Below is a small trained network, with its code and all its weights. Each question gives an input and a target symbol and asks what happens when units are switched off, that is, made to give their printed mean instead of their output.

import numpy as np


def w(rows, s, z=0):
    codes = np.array(rows[::2]) - 128.0
    scale = np.full(codes.shape[1], s)
    scale[-1] = z or s
    return codes * scale


def norm(h):
    return h / np.sqrt((h * h).mean(-1, keepdims=True) + 1e-5)


def f(y):
    return np.maximum(y, 0)


def softmax(a):
    e = np.exp(a - a.max(-1, keepdims=True))
    return e / e.sum(-1, keepdims=True)


def log_softmax(a):
    a = a - a.max(-1, keepdims=True)
    return a - np.log(np.exp(a).sum(-1, keepdims=True))


def net(x, mask):
    ids = ['ΓΠΩαβεζημσψ'.index(c) for c in x.split()]
    T = len(ids)
    res = E[ids] + P[:T]
    q, k, v = (norm(res) @ M[0].T for M in (Q, K, V))
    z = softmax(np.where(np.tri(T) > 0, q @ k.T / 3**0.5, -1e9)) @ v
    res = res + np.where(mask[0], z, O[0][:, -1]) @ O[0][:, :-1]
    y = f(norm(res) @ A[0][:, :-1].T + A[0][:, -1])
    res = res + np.where(mask[1:13], y, B[0][:, -1]) @ B[0][:, :-1]
    return log_softmax(norm(res)[-1] @ U[:, :-1].T + U[:, -1])


Q, K, V, O, A, B = {}, {}, {}, {}, {}, {}
E = w([
[179,113,177,109],'Γ',
[170,108,81,134],'Π',
[102,117,158,6],'Ω',
[143,148,223,125],'α',
[175,89,73,116],'β',
[184,108,122,119],'ε',
[116,154,223,101],'ζ',
[202,78,60,124],'η',
[105,161,219,124],'μ',
[211,253,2,88],'σ',
[165,105,192,45],'ψ',
],0.01)
P = w([
[31,99,51,198],'0',
[143,84,122,137],'1',
[151,77,140,143],'2',
[198,132,117,128],'3',
[197,122,117,124],'4',
[205,126,113,110],'5',
[215,127,106,107],'6',
[223,129,102,91],'7',
[233,110,107,102],'8',
[252,117,94,90],'9',
],0.0048)
Q[0] = w([
[56,9,154,146],'H1',
[152,128,122,188],'H1',
[85,164,91,147],'H1',
],0.015)
K[0] = w([
[73,101,127,247],'H1',
[79,100,137,94],'H1',
[152,82,158,124],'H1',
],0.013)
V[0] = w([
[179,113,111,246],'H1',
[103,204,71,100],'H1',
[117,192,146,175],'H1',
],0.013)
O[0] = w([
[148,192,105,215,96],'H1',
[105,184,89,38,2],'H1',
[250,173,131,117,22],'H1',
],0.012,0.0032)
A[0] = w([
[111,110,59,172,144],'N1',
[169,162,134,135,84],'N2',
[119,117,152,228,148],'N3',
[123,89,13,68,68],'N4',
[57,43,193,126,1],'N5',
[60,145,189,93,52],'N6',
[144,210,192,88,47],'N7',
[150,161,33,153,46],'N8',
[133,95,154,142,90],'N9',
[173,167,11,90,105],'N10',
[185,206,144,165,126],'N11',
[112,108,110,59,159],'N12',
],0.011,0.0059)
B[0] = w([
[154,194,244,104,177],'N1',
[126,127,81,87,144],'N2',
[93,96,57,57,253],'N3',
[146,63,228,94,183],'N4',
[185,91,19,204,193],'N5',
[113,72,99,26,155],'N6',
[88,195,235,225,163],'N7',
[34,108,104,67,152],'N8',
[160,136,74,136,168],'N9',
[122,2,61,210,193],'N10',
[147,170,34,98,184],'N11',
[196,72,136,107,215],'N12',
],0.0074,0.0063)
U = w([
[252,153,88,163,54],'Γ',
[39,118,107,129,121],'Π',
[82,95,160,8,50],'Ω',
[172,197,145,157,182],'α',
[70,76,171,152,3],'β',
[74,140,103,145,102],'ε',
[128,181,144,83,179],'ζ',
[121,100,164,238,229],'η',
[83,167,130,163,185],'μ',
[100,175,32,88,134],'σ',
[191,105,218,127,94],'ψ',
],0.012,0.0044)

Each question gives the input, a string of symbols that net reads in full, and the target symbol t.
The units are the heads (3 rows each of Q, K, V and O) and the neurons (one row each of A and B). Each row of codes is followed by its name. A weight is (code - 128) times the scale printed after its matrix; where a second scale follows, it is the last column's (O, A, B and U).
mask holds one flag per unit, heads first, then neurons. A switched-off unit (its flag False) gives its mean, the last column of its rows in O or B, instead of its output. The means were averaged over made-up inputs and are rounded, as every weight is.
A unit's drop is (log p(t) with every unit on - log p(t) with that unit switched off) / (log p(t) with every unit on - log p(t) with every unit switched off).
The circuit of an input: a set's keep is (log p(t) with only the set's units on - log p(t) with every unit switched off) / (log p(t) with every unit on - log p(t) with every unit switched off). Starting from the 12 units with the biggest drops (on a tie, the unit counted first), units are removed one at a time, each time the one whose removal leaves the highest keep (on an exact tie, the one counted first), for as long as the keep stays at least 0.8.
circuit, biggest first: the units of the circuit, biggest drop first
most important unit: the unit with the biggest drop
k most important neurons: the k neurons with the biggest drops, biggest first
drop of u: that unit's drop, to one decimal
input Γ Γ β, target η: circuit, biggest first	(H1)
input α ζ ζ σ Γ, target Γ: 2 most important neurons	(N10; N3)
input μ α β Π Γ Π η σ Γ α, target α: circuit, biggest first	(H1; N7; N11)
input η Γ σ Γ β α α η Γ, target Γ: circuit, biggest first	(N3; H1)
input α α η α, target Γ: circuit, biggest first	(H1; N11; N3)
input β Γ Γ, target Π: circuit, biggest first	(N3; H1)
input ζ β β β, target Π: 4 most important neurons	(N3; N12; N4; N1)
input Π Ω α, target σ: circuit, biggest first	(H1; N3; N11)
input Γ Γ σ Π ζ α, target α: circuit, biggest first	(H1; N7)
input α η Π, target Γ: 2 most important neurons	(N1; N10)
input α η μ, target Γ: circuit, biggest first	(H1; N11)
input ψ α Γ ψ Γ σ, target ψ: 2 most important neurons	(N4; N3)
input α Γ η, target Γ: circuit, biggest first	(H1; N10; N11)
input ζ Γ μ, target ψ: circuit, biggest first	(H1)
input Π Γ η, target σ: 2 most important neurons	(N3; N8)
input α η ζ, target Γ: circuit, biggest first	(H1; N11)
input ψ σ Ω μ Γ μ, target Ω: 2 most important neurons	(N6; N10)
input ψ β Γ Γ σ Π, target ψ: drop of N3	0.2
input σ ψ Ω μ, target Ω: drop of H1	1.0
input Γ σ Ω σ Γ, target Ω: drop of N12	-0.3
input α Γ Γ Π, target η: most important unit	H1
input α Ω Π ε Γ α β ζ α η, target ψ: drop of N3	0.2
